Here is a tiny trained network, its code and every weight. The questions are about switching its units off for an input and a class, where a switched-off unit gives its printed mean instead of its output.

import numpy as np


def w(rows, s, z=0):
    codes = np.array(rows[::2]) - 128.0
    scale = np.full(codes.shape[1], s)
    scale[-1] = z or s
    return codes * scale


def f(y):
    return y / 2 * (1 + np.tanh(0.7978845608 * (y + 0.044715 * y**3)))


def log_softmax(a):
    a = a - a.max(-1, keepdims=True)
    return a - np.log(np.exp(a).sum(-1, keepdims=True))


def net(x, mask):
    res = np.array(x, float).reshape(1, 5) / 4 @ E
    y = f(res @ A[0][:, :-1].T + A[0][:, -1])
    res = res + np.where(mask, y, B[0][:, -1]) @ B[0][:, :-1]
    return log_softmax(res[-1] @ U[:, :-1].T + U[:, -1])


A, B = {}, {}
E = w([
[133,124,131,125,126,133],'x0',
[187,198,198,179,35,135],'x1',
[38,96,162,191,142,203],'x2',
[101,90,41,143,3,116],'x3',
[118,137,123,132,133,115],'x4',
],0.013)
A[0] = w([
[175,128,66,73,124,84,243],'N0',
[116,107,67,57,199,143,211],'N1',
[106,131,204,110,230,138,11],'N2',
[79,47,114,146,130,168,141],'N3',
[96,90,131,5,177,101,15],'N4',
[115,139,79,156,69,81,118],'N5',
[169,115,109,168,174,146,103],'N6',
[107,152,173,119,197,140,215],'N7',
[102,125,181,226,150,165,228],'N8',
[34,43,73,153,139,140,138],'N9',
[127,109,108,89,36,91,162],'N10',
[219,210,183,105,132,120,172],'N11',
[58,116,194,217,141,189,131],'N12',
[126,160,189,205,56,119,94],'N13',
[92,104,183,137,117,120,163],'N14',
[135,125,177,153,221,133,254],'N15',
[172,230,166,125,156,119,158],'N16',
[87,145,114,15,159,127,248],'N17',
],0.012,0.0095)
B[0] = w([
[178,202,143,60,65,220,233],'N0',
[168,129,35,138,201,163,237],'N1',
[198,97,39,172,223,103,200],'N2',
[103,101,186,138,94,92,199],'N3',
[141,254,168,53,96,167,179],'N4',
[110,128,80,107,124,153,183],'N5',
[150,121,115,101,98,135,138],'N6',
[108,157,129,44,51,198,225],'N7',
[185,72,93,113,189,107,242],'N8',
[89,69,226,198,114,93,230],'N9',
[166,98,70,117,146,127,206],'N10',
[49,106,174,198,107,92,225],'N11',
[209,142,69,86,151,182,240],'N12',
[202,173,87,57,132,208,200],'N13',
[125,138,112,167,132,77,166],'N14',
[91,235,142,79,106,191,251],'N15',
[69,71,224,158,108,112,207],'N16',
[116,72,67,214,194,97,222],'N17',
],0.0085,0.017)
U = w([
[137,228,144,106,78,138,73],'0',
[170,74,43,147,144,83,80],'1',
[42,84,246,214,91,44,252],'2',
],0.014,0.002)

Each question gives the input, the list of numbers given to net, and the class t.
The units are the neurons (one row each of A and B). Each row of codes is followed by its name. A weight is (code - 128) times the scale printed after its matrix; where a second scale follows, it is the last column's (A, B and U).
mask holds one flag per neuron, in row order. A switched-off neuron (its flag False) gives its mean, the last column of its row in B, instead of its output. The means were averaged over made-up inputs and are rounded, as every weight is.
A unit's drop is (log p(t) with every unit on - log p(t) with that unit switched off) / (log p(t) with every unit on - log p(t) with every unit switched off).
most important unit: the unit with the biggest drop
k most important neurons: the k neurons with the biggest drops, biggest first
drop when u is switched off: that unit's drop, to one decimal
input [-1,7,1,3,0], class 1: most important unit => N15
input [-7,1,0,-5,3], class 2: 4 most important neurons => [N0; N16; N13; N11]
input [-5,-3,-5,0,6], class 0: 4 most important neurons => [N0; N8; N2; N4]
input [-8,-7,-1,-5,-8], class 0: 3 most important neurons => [N4; N15; N7]
input [-4,-7,-1,-2,7], class 0: 3 most important neurons => [N4; N8; N15]
input [-3,-4,-3,-6,-4], class 0: 2 most important neurons => [N15; N4]
input [3,7,3,7,6], class 1: 2 most important neurons => [N15; N0]
input [-4,1,-7,7,6], class 0: 3 most important neurons => [N0; N8; N2]
input [-1,-8,-8,-2,4], class 0: 2 most important neurons => [N4; N0]
input [-2,4,3,5,6], class 1: 2 most important neurons => [N15; N0]
input [3,0,7,-3,-2], class 1: 4 most important neurons => [N8; N0; N2; N4]
input [6,-3,1,1,3], class 2: 2 most important neurons => [N12; N2]
input [-8,0,7,-2,-6], class 1: 3 most important neurons => [N8; N0; N4]
input [-8,-2,2,6,5], class 2: most important unit => N9
input [-6,6,5,7,-7], class 1: drop when N15 is switched off => 0.1
input [-2,-6,-5,-5,-2], class 0: drop when N4 is switched off => 0.9
input [-7,-2,-8,-2,-1], class 0: drop when N0 is switched off => 0.4
input [-6,1,0,-7,2], class 2: drop when N0 is switched off => 0.6
